bavok: 2.58; -0.17; -2.25; 0.37; -1.04
tuzar: 3.43; -1.93; -5.71; 1.32; -6.07
nozuv: 3.44; -0.67; 0.54; 2.27; -0.57
Sodaz: 3.43; -1.93; 2.23; 1.32; -6.07
Kab: 3.43; 1.54; -5.71; 1.32; -6.07
fuv: -4.10; 1.84; 6.17; -1.91; 8.33
fot: 3.44; -0.67; -3.07; 2.78; -3.26
at: -0.67; 0.54; 2.27 => nozuv, 2
bavok? => 2.58; -0.17; -2.25; 0.37; -1.04
nozuv? => 3.44; -0.67; 0.54; 2.27; -0.57

zezub: -1.45; -5.00; -4.43; 0.81; -3.46; 0.13; 1.75; -4.26; 2.65; 4.85; 3.67; -6.49; -6.26; 1.10; 4.70; -7.17
fuv: 6.87; -2.91; 2.18; 5.51; 4.35; 6.62; -2.78; 3.28; -3.01; 4.20; 4.15; -4.28; -4.67; -1.32; 4.76; -5.67
Retek: -3.11; -1.82; -2.79; -1.87; -4.05; -2.65; 5.20; -5.88; 3.32; 3.40; -3.48; 0.47; 0.57; 3.49; 3.06; 3.11
nitad: -5.00; 1.91; -1.31; -4.78; -3.33; -5.30; 2.20; -3.12; 1.40; -2.87; -3.12; 3.26; 3.86; 0.19; -4.40; 3.51
fot: 3.92; 2.14; 4.81; -3.63; 5.12; 1.11; -4.29; 3.63; -5.51; -1.22; -0.16; 1.07; 0.27; -5.90; -0.56; -1.05
Sodaz: -1.45; -5.00; -4.43; 0.81; -3.46; 0.13; 1.75; -4.26; 2.65; 1.93; -0.29; -4.32; -3.87; 2.49; 0.76; -3.39
Kab: 7.58; -2.58; 2.77; 5.92; 5.44; 7.02; -3.90; 4.35; -3.54; 3.43; 4.30; -4.45; -5.16; -2.33; 4.34; -6.07
kuva: -3.11; -1.82; -2.79; -1.87; -4.05; -2.65; 5.20; -5.88; -2.33; -3.69; -4.31; 3.98; 3.76; -2.68; -2.01; 3.57
bavok: 0.51; 4.93; 4.81; -3.07; 3.88; -1.81; -4.20; 3.39; -4.52; -4.01; -2.64; 3.96; 3.35; -4.34; -1.29; 2.91
tuzar: -5.06; -3.76; -4.79; -3.25; -5.12; -4.00; 3.81; -8.08; 4.46; 1.28; -5.69; -2.02; -1.87; 4.24; 1.92; 1.02
nozuv: 6.63; -2.30; 2.55; 5.06; 4.72; 6.30; -3.81; 3.88; -3.59; 3.07; 3.75; -3.97; -4.43; -1.88; 4.22; -5.46
Gor: 3.92; 2.14; 4.81; 3.88; -4.01; -4.52; 3.39; -1.81; -3.07; -4.20; -2.64; 1.07; 0.27; -5.90; -0.56; -1.05
nozuv? => 6.63; -2.30; 2.55; 5.06; 4.72; 6.30; -3.81; 3.88; -3.59; 3.07; 3.75; -3.97; -4.43; -1.88; 4.22; -5.46
size: 6.63; -2.30; 2.55; 5.06; 4.72; 6.30; -3.81; 3.88 => 8
size: 7.58; -2.58; 2.77; 5.92; 5.44; 7.02; -3.90; 4.35; -3.54 => 9
has: -6.49; -6.26; 1.10; 4.69 => no
at: 5.06; 4.72; 6.30; -3.81; 3.88; -3.59 => nozuv, 4
at: -3.07; 3.88; -1.81; -4.20; 3.39; -4.52; -4.01; -2.64 => bavok, 4
shift -1: -4.00 => -4.01

Kab: 6.02; -0.49; 1.27; 5.35; -1.06; 5.37; 0.67; -3.42; -0.06; -1.59; 3.56; -3.20; 2.57; 0.30; 2.90; 0.93; -1.88; 1.47; -2.23; 3.27; 0.97; 1.38; 3.23; 6.02; -2.32; -4.56; 8.52; -1.92; -0.81; 3.83; 2.54; -2.57; -0.64; -4.87
kuva: 6.02; -0.49; 1.27; 5.35; -1.06; 5.37; 0.67; -3.42; -0.06; -1.59; 3.56; -3.20; 2.57; 0.30; 2.90; 0.93; -1.88; 1.47; -2.23; 3.27; 0.97; 1.38; 3.23; 6.02; -2.32; -4.56; 8.52; -1.92; -0.81; 3.83; 2.54; -2.57; -1.24; 3.78
Retek: -0.03; -3.06; -6.19; -0.20; -2.66; -6.18; -3.04; -1.84; -0.40; -0.05; -7.72; 2.42; 3.88; 4.13; 5.59; 3.28; 0.16; 1.37; 1.55; 3.20; -1.27; 2.60; -2.34; 1.44; -3.82; -3.48; 3.99; -6.66; -1.20; 2.67; 0.78; -3.29; -0.57; -5.79
nitad: 6.02; -0.49; 1.27; -1.45; -1.06; 5.37; 0.67; -3.42; -0.06; -1.59; 3.56; -3.20; 2.57; 0.30; 2.90; 0.93; -1.88; 1.47; -2.23; -0.14; 0.97; 1.38; 3.23; 6.02; -2.32; -4.56; 8.52; -1.92; -0.81; 3.83; 2.54; -2.57; -1.24; 3.78
Sodaz: -5.55; -6.00; -1.97; 3.62; -2.06; -4.06; 3.85; -6.96; 0.51; 2.25; -2.86; -0.67; -4.35; 1.64; 0.16; -0.68; -2.26; 3.11; 2.30; 5.25; -0.42; 3.89; 1.81; 0.97; 2.47; -1.46; 3.80; -3.94; 4.40; -4.72; -5.95; 0.69; -4.08; -4.52
Gor: 0.02; -2.14; -2.14; -2.02; 6.23; 0.92; -4.65; -4.97; -3.24; 3.20; -1.60; -1.86; -2.16; -4.66; -2.56; -0.60; 1.23; 5.37; 2.12; -3.84; -4.82; 4.66; -3.52; 1.13; 1.77; -1.80; -0.78; 3.14; -0.90; 4.61; 2.01; -0.29; 6.45; -4.59
Gor? => 0.02; -2.14; -2.14; -2.02; 6.23; 0.92; -4.65; -4.97; -3.24; 3.20; -1.60; -1.86; -2.16; -4.66; -2.56; -0.60; 1.23; 5.37; 2.12; -3.84; -4.82; 4.66; -3.52; 1.13; 1.77; -1.80; -0.78; 3.14; -0.90; 4.61; 2.01; -0.29; 6.45; -4.59
size: 0.02; -2.14; -2.14; -2.02; 6.23; 0.92; -4.65; -4.97; -3.24; 3.20; -1.60; -1.86; -2.16; -4.66; -2.56; -0.60; 1.23; 5.37; 2.12; -3.84; -4.82 => 21
shift -1: -4.72 => -4.73
asked: 6.02; -0.49; 1.27; -1.45; -1.06; 5.37; 0.67; -3.42; -0.06; -1.59; 3.56; -3.20; 2.57; 0.30; 2.90; 0.93; -1.88; 1.47; -2.23; -0.14; 0.97; 1.38; 3.23; 6.02; -2.32; -4.56; 8.52; -1.92; -0.81; 3.83; 2.54; -2.57; -1.24; 3.78 => nitad
size: 6.02; -0.49; 1.27; 5.35; -1.06; 5.37; 0.67; -3.42; -0.06; -1.59; 3.56; -3.20; 2.57; 0.30; 2.90; 0.93; -1.88; 1.47; -2.23; 3.27; 0.97; 1.38; 3.23; 6.02; -2.32; -4.56; 8.52; -1.92; -0.81; 3.83; 2.54; -2.57; -0.64; -4.87 => 34
shift +1: 2.47; -1.46 => 2.48; -1.45
size: 6.02; -0.49; 1.27; -1.45; -1.06; 5.37; 0.67; -3.42; -0.06 => 9

Sodaz: -6.73; 0.33; -4.37; 2.31; -0.41; 7.15; -7.62; 6.97; -0.34; 3.25
Gor: 2.29; -1.84; 1.07; -2.33; 0.63; -0.42; 3.08; -0.04; 0.72; -0.73
Kab: -3.95; 0.73; -0.22; 5.58; 1.67; 9.39; -4.51; -3.76; 4.98; -0.56
nozuv: -2.36; -2.65; -0.59; 1.17; 1.46; 2.07; -0.28; 1.65; 1.14; -1.16
fuv: -9.36; -0.41; -4.01; 3.37; 2.35; 8.98; -6.61; -1.09; 1.59; 1.53
bavok: 1.41; 2.20; 2.43; 6.83; -0.67; 8.02; -3.51; 0.50; 6.14; -0.81
Retek: -2.33; -2.77; -0.41; 1.17; 1.54; 2.07; -0.31; 1.81; 1.09; -1.27
kuva: -2.33; -2.77; -0.41; 3.74; 1.54; 2.07; -0.31; 1.81; 1.09; -1.27
zezub: -9.44; -0.52; -4.70; 2.65; 1.80; 8.26; -7.21; 1.23; 0.49; 2.38
fot: -2.36; -2.65; -0.59; 1.17; 1.46; 2.07; -0.28; 1.65; 1.14; -1.29
has: 2.07; -0.28; 1.65; 1.14; -1.16 => yes
bavok? => 1.41; 2.20; 2.43; 6.83; -0.67; 8.02; -3.51; 0.50; 6.14; -0.81
has: 2.35; 8.98 => yes
has: 7.14; -7.62 => no
shift -1: 1.17 => 1.16
asked: -2.33; -2.77; -0.41; 1.17; 1.54; 2.07; -0.31; 1.81; 1.09; -1.27 => Retek
size: -9.36; -0.41; -4.01; 3.37; 2.35; 8.98; -6.61; -1.09; 1.59; 1.53 => 10

tuzar: -0.11; -0.50; -0.68; -0.56; -0.22; 0.89; -2.03; -0.27; 1.31; 0.27; -0.80; -0.80
bavok: 0.75; -0.72; 0.10; -0.29; -0.19; -0.41; -2.13; -0.58; -0.08; -0.24; 1.84; -0.10
nitad: 0.65; 2.21; 1.58; -0.50; -0.33; -1.07; 7.12; 0.81; -1.41; -0.03; -1.01; -1.22
fot: -0.11; -0.27; 0.89; -2.03; 1.31; -0.56; -0.50; -0.68; -0.22; 0.19; 0.27; -0.80
Retek: 0.83; 1.70; 1.89; -0.46; 0.40; -0.73; 5.65; 0.29; -0.59; -0.79; -2.33; 0.04
Sodaz: -1.35; -0.32; 0.88; 1.55; -0.35; 0.53; 0.93; 0.55; -0.32; 0.60; -2.39; -1.15
kuva: -0.70; -1.25; -0.89; 1.49; 0.39; 0.86; -4.66; -0.27; 0.74; 0.27; 0.87; 0.02
Gor: -1.60; 0.22; 0.25; 0.90; -0.23; 0.70; -0.01; 0.80; 0.25; 0.66; -1.27; -1.30
nozuv: -1.62; -0.30; 0.18; 1.21; -0.46; 0.87; -1.27; 0.13; -0.40; -0.76; -1.33; -0.09
zezub: 0.30; 2.28; 1.43; -1.50; 0.59; -0.86; 5.16; -0.05; 0.55; -0.31; -2.66; 0.07
Kab: 0.92; 0.86; -0.09; -1.51; 1.20; -0.14; -1.95; -0.37; 0.66; -0.21; 0.85; 1.33
fuv: 0.04; -2.48; -1.29; 0.96; 0.01; 0.61; -6.73; -1.15; 0.63; 0.73; 1.68; 0.72
has: 0.41; -0.73 => no
at: -0.11; -0.50; -0.68; -0.56; -0.22; 0.89; -2.03; -0.27; 1.31 => tuzar, 1

zezub: 2.77; 1.04; 1.51; 3.36; -1.05; 4.81; -5.11; 2.31; -3.73; -3.12
Sodaz: -2.40; -5.26; -1.50; -0.97; 0.03; -3.15; 6.50; -5.92; -0.56; -1.79
bavok: -3.61; 0.96; -1.04; 2.42; 4.56; 1.91; 7.81; -0.77; 5.27; 4.89
fot: -2.90; 0.63; 5.48; 5.05; 4.80; 4.25; 7.06; 3.17; 4.36; 4.87
fuv: -1.91; -4.33; 4.18; -2.63; 2.66; -6.55; 6.06; -1.23; -1.10; -0.86
tuzar: 1.62; -1.40; -4.93; -3.32; -2.78; -6.36; 5.17; -5.86; 1.40; -0.13
nitad: 9.41; -0.04; -7.29; -8.53; -5.57; -8.38; 2.89; -6.84; -7.77; -7.83
Retek: 5.06; 4.80; 4.25; 7.06; -4.58; 6.37; -2.81; 4.93; 4.95; 0.07
kuva: -1.16; 3.15; 8.58; 8.53; 0.40; 7.04; -1.47; 8.44; 4.48; 4.49
Gor: -7.40; -2.12; 2.38; 6.90; 9.43; 2.07; 3.85; 2.03; 1.66; 3.86
at: 5.05; 4.80; 4.25; 7.06 => fot, 4
shift -1: -7.40; -2.12 => -7.41; -2.13
has: 4.36; 4.87 => yes
Gor? => -7.40; -2.12; 2.38; 6.90; 9.43; 2.07; 3.85; 2.03; 1.66; 3.86

kuva: -1.23; -1.77; -2.61; -2.97; 0.99; 0.73; -1.70; -2.22; 0.51; 4.04; -0.63; 0.29; -1.74; 1.04; 4.33; 2.14; -1.20; 0.82; 2.61; 0.37
bavok: 0.07; -3.22; -1.32; -2.22; -0.09; -1.81; 1.22; -3.51; -0.04; 0.88; 0.45; 0.83; -3.40; -0.27; -1.57; 3.34; 2.77; 1.25; 0.84; -1.31
zezub: -2.68; 1.58; -1.41; -2.90; 1.61; 4.51; -4.26; 0.76; 0.32; 4.67; 0.88; -0.84; 1.12; 2.46; 7.74; -1.71; -2.76; 0.18; 3.14; 0.66
has: -0.04; 0.88; 0.45; 0.83 => yes
size: -2.68; 1.58; -1.41; -2.90; 1.61; 4.51; -4.26; 0.76; 0.32; 4.67; 0.88; -0.84; 1.12; 2.46; 7.74; -1.71 => 16
zezub? => -2.68; 1.58; -1.41; -2.90; 1.61; 4.51; -4.26; 0.76; 0.32; 4.67; 0.88; -0.84; 1.12; 2.46; 7.74; -1.71; -2.76; 0.18; 3.14; 0.66
has: -1.71; -2.76 => yes
shift +1: 0.51 => 0.52

zezub: 2.25; 3.88; -0.74; -0.99
Gor: 0.35; 7.46; -1.48; -0.30
tuzar: 5.27; -1.71; 7.14; 5.67
Sodaz: 0.13; -3.30; 2.74; 3.48
fuv: 2.60; -9.33; 9.05; 7.97
fot: -1.68; 0.98; 0.30; 0.94
has: 9.05; 7.97 => yes
size: 2.25 => 1
shift +1: 0.30 => 0.31
Sodaz? => 0.13; -3.30; 2.74; 3.48
size: 5.27; -1.71; 7.14; 5.67 => 4
shift -1: 3.88; -0.74 => 3.87; -0.75

nozuv: -5.28; -1.03; 2.89; 3.22; 5.94
Gor: -3.75; 0.45; 3.00; 3.16; 3.87
Sodaz: -0.37; -2.61; -5.81; -3.81; -1.71
fuv: -3.19; -1.34; 3.10; 2.05; 4.11
tuzar: -5.28; -1.03; 2.89; 1.35; 5.06
kuva: 7.65; 7.34; 2.58; 7.49; -0.34
fot: -0.37; -2.61; 6.64; 1.97; 2.67
Kab: -0.37; -6.32; 0.90; -2.00; 1.76
zezub: -1.81; -3.12; 1.54; -2.73; -4.18
at: -3.19; -1.34 => fuv, 1
kuva? => 7.65; 7.34; 2.58; 7.49; -0.34
tuzar? => -5.28; -1.03; 2.89; 1.35; 5.06
has: -1.81; -3.12; 1.54; -2.73 => yes
size: -5.28; -1.03; 2.89; 3.22; 5.94 => 5

bavok: 2.95; 2.68; -5.50; 3.99; -6.48; 5.54; 1.37; 2.38
kuva: 3.40; -2.22; -6.63; -4.87; -4.72; 3.96; -2.78; -3.26
nozuv: -0.99; -0.09; -1.67; -6.02; 6.68; 0.16; 1.17; -0.97
fuv: -1.03; -2.46; -0.15; 0.06; -5.92; -0.58; -1.96; -1.78
fot: 3.66; -0.09; -1.67; -6.02; 6.68; 0.16; 1.17; -0.97
Kab: 1.41; 3.68; 2.91; -0.09; 3.35; 0.95; 3.63; 3.68
size: -1.03; -2.46; -0.15; 0.06 => 4
kuva? => 3.40; -2.22; -6.63; -4.87; -4.72; 3.96; -2.78; -3.26
shift -1: -2.22; -6.63; -4.87; -4.72 => -2.23; -6.64; -4.88; -4.73
shift -1: 3.96 => 3.95

kuva: 1.42; -0.98; -0.86; -0.94; -1.00; -0.99; 1.39; -0.58; 1.24; 1.25; -0.93; 1.51; -0.74; -0.73; 1.39; -0.77; 0.62; 1.54; 0.69; 1.51; 1.57; -0.78; -0.80; 1.40; 0.02; 0.64; -0.94; 1.59; -0.97
Gor: -3.61; -5.45; 2.99; -4.60; -5.57; -3.39; -3.70; 6.37; -2.13; -2.16; 3.24; -4.71; 0.29; 2.32; -3.79; 5.48; 5.48; -4.01; 6.46; -3.57; -5.38; -0.64; -1.84; 3.04; 0.03; -0.35; -0.51; 3.51; -0.37
Sodaz: 6.19; -7.11; -3.35; -6.56; -7.28; -6.44; 5.97; -0.67; 5.75; 5.78; -3.63; 6.21; -3.75; -2.96; 5.94; -1.95; 5.19; 6.66; 5.93; 6.63; 6.31; -4.33; -3.21; 6.02; 0.10; 5.54; -6.51; 6.75; -7.00
fot: -3.61; -5.45; 2.99; -4.60; -5.57; -3.39; -3.70; 6.37; -2.13; -2.16; 3.24; -4.71; 0.29; 2.32; -3.79; 5.48; 5.48; -4.01; 6.46; -3.57; -5.38; -0.64; 2.58; -3.67; 0.01; 6.12; -4.42; -4.42; -5.29
has: -4.60; 2.99 => no
size: -3.61; -5.45; 2.99; -4.60; -5.57; -3.39; -3.70; 6.37; -2.13; -2.16; 3.24; -4.71; 0.29; 2.32; -3.79; 5.48; 5.48; -4.01; 6.46; -3.57; -5.38; -0.64; 2.58; -3.67; 0.01; 6.12; -4.42; -4.42; -5.29 => 29

Sodaz: 3.50; 5.67; -0.54; -0.34; 4.43; 2.75; -3.34; -3.33; 1.98; 6.57
nitad: -0.18; 1.23; 5.51; 0.84; -1.19; 1.12; 0.31; -3.69; -2.79; -1.19
fot: 0.84; -1.20; -0.81; -0.49; 5.11; 3.10; -3.97; -3.89; 2.28; 7.60
kuva: -0.03; 1.43; 5.22; 0.76; -0.95; 1.18; 0.10; -3.73; -2.60; -0.84
Gor: -0.44; 0.70; 6.50; 1.37; -1.71; 1.11; 1.35; -3.01; -3.01; -2.10
fuv: -0.67; -1.99; -1.17; 0.42; -0.66; -0.85; 1.74; 3.16; 0.83; -1.46
Retek: 1.21; 0.58; -2.26; 0.27; 1.79; 0.35; 0.39; 2.58; 2.44; 1.98
at: 5.22; 0.76; -0.95; 1.18; 0.10; -3.73; -2.60; -0.84 => kuva, 3
at: 0.84; -1.19 => nitad, 4
has: 3.16; 1.74; -0.85; -0.66; 0.42 => no
has: 1.37; -1.71; 1.11 => yes

Sodaz: -3.08; 0.15; 1.47; -2.47; 0.92; 0.74; 2.44; 1.14; -3.56
kuva: 0.33; -1.05; -2.23; -0.37; -0.05; -1.58; 0.08; 0.64; 0.63
bavok: -0.99; -0.53; -6.37; 0.69; 0.01; 0.44; 1.77; -0.09; 0.67
nitad: 1.89; 2.08; 4.27; -3.01; -0.44; 0.02; 2.59; 1.33; -0.43
zezub: -3.08; -3.80; 2.81; 2.65; 1.39; -2.28; -6.83; -1.08; -2.03
Gor: 2.06; -1.26; 1.07; 3.18; -0.40; 0.53; -0.19; -2.20; 2.52
fot: 0.57; 1.30; 5.76; -1.45; 0.36; -0.71; -0.16; 0.58; -1.77
tuzar: -5.26; -2.23; 1.17; -1.05; 1.62; -0.14; -1.04; -1.75; 1.96
Kab: -4.98; -2.42; 0.32; 0.58; 1.65; -0.28; -2.10; -0.18; -3.84
nozuv: -5.26; -2.23; 1.17; -1.05; 1.62; -0.14; -1.04; 0.79; -4.59
Retek: -0.49; -2.06; -2.28; 4.25; 0.69; -2.09; -5.09; -1.76; 0.70
fuv: -2.80; -1.26; 1.07; 1.00; 0.74; 0.85; -2.03; -0.67; -1.82
size: -0.49; -2.06; -2.28; 4.25; 0.69; -2.09; -5.09; -1.76 => 8
size: 1.89; 2.08; 4.27; -3.01; -0.44; 0.02; 2.59; 1.33; -0.43 => 9
shift +1: 1.62; -0.14; -1.04 => 1.63; -0.13; -1.03
has: 0.58; 1.65 => yes
size: -3.08; 0.15; 1.47; -2.47; 0.92; 0.74; 2.44; 1.14; -3.56 => 9
asked: -2.80; -1.26; 1.07; 1.00; 0.74; 0.85; -2.03; -0.67; -1.82 => fuv

fuv: 5.11; 2.14; -0.01; -2.11; 0.58
Retek: 5.11; 2.14; -0.01; 0.00; -3.14
bavok: 4.14; 1.28; -5.74; 1.56; -2.79
kuva: -0.02; -1.22; 1.66; 0.25; 1.31
zezub: -0.05; -1.65; 2.21; 0.32; 1.62
nozuv: 5.11; 2.14; -0.01; 0.00; 0.58
size: 5.11; 2.14; -0.01; 0.00; -3.14 => 5
has: -1.65; 2.21; 0.32 => yes
shift -1: 5.11 => 5.10
has: 0.00; -3.14 => yes
at: 1.66; 0.25; 1.31 => kuva, 3
bavok? => 4.14; 1.28; -5.74; 1.56; -2.79

